Each row has a name. Each piece below is followed by the name of the row it came from, unless a question asks for something else. Each question is about the rows just above it.

[122 158 128 114 176 152 150 128 176 116  73 126  67 100 136 101]  Z713
[128 166 134 114 189 182 116 126 199 124  70 112  68  84 130  96]  Z565
[125 151 115 157 164 142 141 144 162 115  81 138  71 104 136 108]  Z103
[115 147 125 116 157 130 151 158 151 112  87 134  79 118 137 109]  Z448
Where do [115 147 125 116 157 130 151 158 151 112  87 134  79 118 137 109] appear?  Z448
find: [125 151 115 157 164 142 141 144 162 115  81 138  71 104 136 108]  Z103
find: [128 166 134 114 189 182 116 126 199 124  70 112  68  84 130  96]  Z565
find: [122 158 128 114 176 152 150 128 176 116  73 126  67 100 136 101]  Z713

[114 107  70 140 111  86 143 152 152 151  70  87] : Z106
[136 145  87 144 151 116 143 117  86  87 142  88] : Z400
[157 163  82 103 154 199 198 152 152  86  78 152] : Z169
[111 152 195 124 111 113 122 113 112 117 141 115] : Z901
The one value in Z901 and Z169:  [152]
The row with [111 152 195 124 111 113 122 113 112 117 141 115] is  Z901
Which value is in both Z901 and Z400?  [117]
The one value in Z400 and Z901:  [117]
Shared by Z169 and Z400:  [86]
Shared by Z169 and Z901:  [152]
find: [114 107  70 140 111  86 143 152 152 151  70  87]  Z106

[131 157 165 133 133 113  94 131 118 132 144 116 116 127 108 125 138 128
 125] -> Z722
[129  64 162 108 133  59 138 125 122 138 134 111 134 122 127 130 143 118
 123] -> Z440
[131 132 165 133 133 113  94 131 118 132 144 116 116 127 108 125 138 128
 130] -> Z235
[127 173 110 114 130  96 144 118 126 134  96 134 144 126 141 141 143 141
 126] -> Z166
find: [127 173 110 114 130  96 144 118 126 134  96 134 144 126 141 141 143 141
 126]  Z166

[106 119 141 108 139 128 159 141 160 134 160] : Z988
[159 160 160 123  80 133 156  81 159 137  91] : Z837
[143 136  80 139  85 130  82  69  81 128 134] : Z240
find: [159 160 160 123  80 133 156  81 159 137  91]  Z837
Where do [143 136  80 139  85 130  82  69  81 128 134] appear?  Z240

[117 108 135 116 106 162 121 136  99 134 121 155 156 120 135 127] = Z175
[127 125 120 126 135 137 112 165 140 153 120 124 179 112 157 138] = Z555
[128 127 124 142 105 100 129 156 146 138 120 108 151 106 171 125] = Z841
[126 130 126 130 136 130 116 163 139 153 123 123 171 113 155 125] = Z993
[121 115 142 112 113 156 141 129 118 142 124 146 159 114 137 121] = Z589
[128 115 112 132 135 125 112 165 145 154 120 140 164 115 151 110] = Z465
[127 140 146 129 157 124 129 168 143 175 117 120 163 105 156 113] = Z430
[128 118 113 128 132 129 110 158 144 154 120 139 167 115 151 117] = Z303
[127 139 146 128 160 125 130 170 142 182 117 119 165 104 154 110] = Z190
[125 128 122 126 171 131 121 144 134 143 123 126 156 120 143 129] = Z893
Where do [128 118 113 128 132 129 110 158 144 154 120 139 167 115 151 117] appear?  Z303
find: [121 115 142 112 113 156 141 129 118 142 124 146 159 114 137 121]  Z589
find: [117 108 135 116 106 162 121 136  99 134 121 155 156 120 135 127]  Z175

[132 120 153 121 128  95 184] -> Z395
[120 152 110 147 155 135 101] -> Z530
[126 138 109 170 134 159 118] -> Z527
The one value in Z530 and Z395:  [120]
The one value in Z395 and Z530:  [120]
Which row holds [126 138 109 170 134 159 118]?  Z527
The row with [120 152 110 147 155 135 101] is  Z530

[112 169 167 162]  Z612
[ 80 119  79 120]  Z143
[ 95 148 152 172]  Z857
[183 150 102 177]  Z706
[ 72 121  97 116]  Z742
[113  81  79  79]  Z585
[176 122 130  83]  Z929
[180  80  81 176]  Z625
[112 169 167 162] is in which row?  Z612
The one value in Z143 and Z585:  [79]
Shared by Z929 and Z625:  [176]
find: [176 122 130  83]  Z929
The one value in Z585 and Z625:  [81]

[119 119 111 148 154 182] : Z817
[ 94 119 111 148 154 181] : Z885
[118 181 113 143 149 179] : Z73
Where do [ 94 119 111 148 154 181] appear?  Z885
find: [118 181 113 143 149 179]  Z73
Which value is in both Z885 and Z73?  [181]

[142  96  94 150 105  96]  Z379
[149 149 170 147  88 133]  Z41
[158  90 173 148  96  91]  Z337
[ 83  76 170 149 170  92]  Z163
[158  90 173  83 150 167]  Z943
[ 83  76 170 137 120  92]  Z712
[146 137 139 100 170 164]  Z352
[115 151 111 149 123 123]  Z815
[124 144 140 119 118 131]  Z816
[135  92 124 115 141 142]  Z58
[144 125  87 132 130 118]  Z740
find: [124 144 140 119 118 131]  Z816
Shared by Z943 and Z379:  [150]
find: [135  92 124 115 141 142]  Z58
The one value in Z163 and Z815:  [149]
[149 149 170 147  88 133] is in which row?  Z41
[142  96  94 150 105  96] is in which row?  Z379
The row with [ 83  76 170 149 170  92] is  Z163

[ 80 128 139 163 144 118 122 122] = Z643
[139 161  98 111 180 134 112 123] = Z922
[164 111  97  84 117 162 128 111] = Z598
[110 145 147 157 139 103 129 130] = Z619
Which value is in both Z922 and Z598?  [111]
Shared by Z643 and Z619:  [139]

[111  70  59 105  93 141 144 114 104 106] : Z663
[126 147  98  69 104  67 109 160 164 117] : Z646
[111 115 189 151 128 183 144 163 118 164] : Z284
find: [111  70  59 105  93 141 144 114 104 106]  Z663
Which value is in both Z646 and Z663?  [104]
find: [111 115 189 151 128 183 144 163 118 164]  Z284
Which value is in both Z284 and Z646?  [164]

[128 127 126 127 122 136 123 157 130 121 127 132 167] = Z900
[142 131 142 148 144 114 131 126 146 147 146 153  91] = Z677
[117 131 118 124 108 121 133 129 128 106 102 124 123] = Z688
[135 135 146 129 139 114 132  87 122 155 141 117  94] = Z603
[122 142 117 125 128 166 115 151 110 123 123 103 194] = Z162
[136 133 142 118 128 116 131  78 111 140 127 102 100] = Z759
[127 133 124 120 125 156 117 128 102 126 120  92 178] = Z876
[122 132 117 125 128 166 111 116 128 156 160 133 105] = Z181
[124 112 124 149 155 139 100 138 122 139 159 135 156] = Z620
[139 132 139 136 138 116 134 111 134 141 137 134  92] = Z57
[142 127 131 140 150 139 105 123 103 148 154  96 141] = Z694
Shared by Z677 and Z900:  [126]
find: [139 132 139 136 138 116 134 111 134 141 137 134  92]  Z57
Which value is in both Z620 and Z900?  [122]
find: [142 127 131 140 150 139 105 123 103 148 154  96 141]  Z694
Which value is in both Z620 and Z688?  [124]

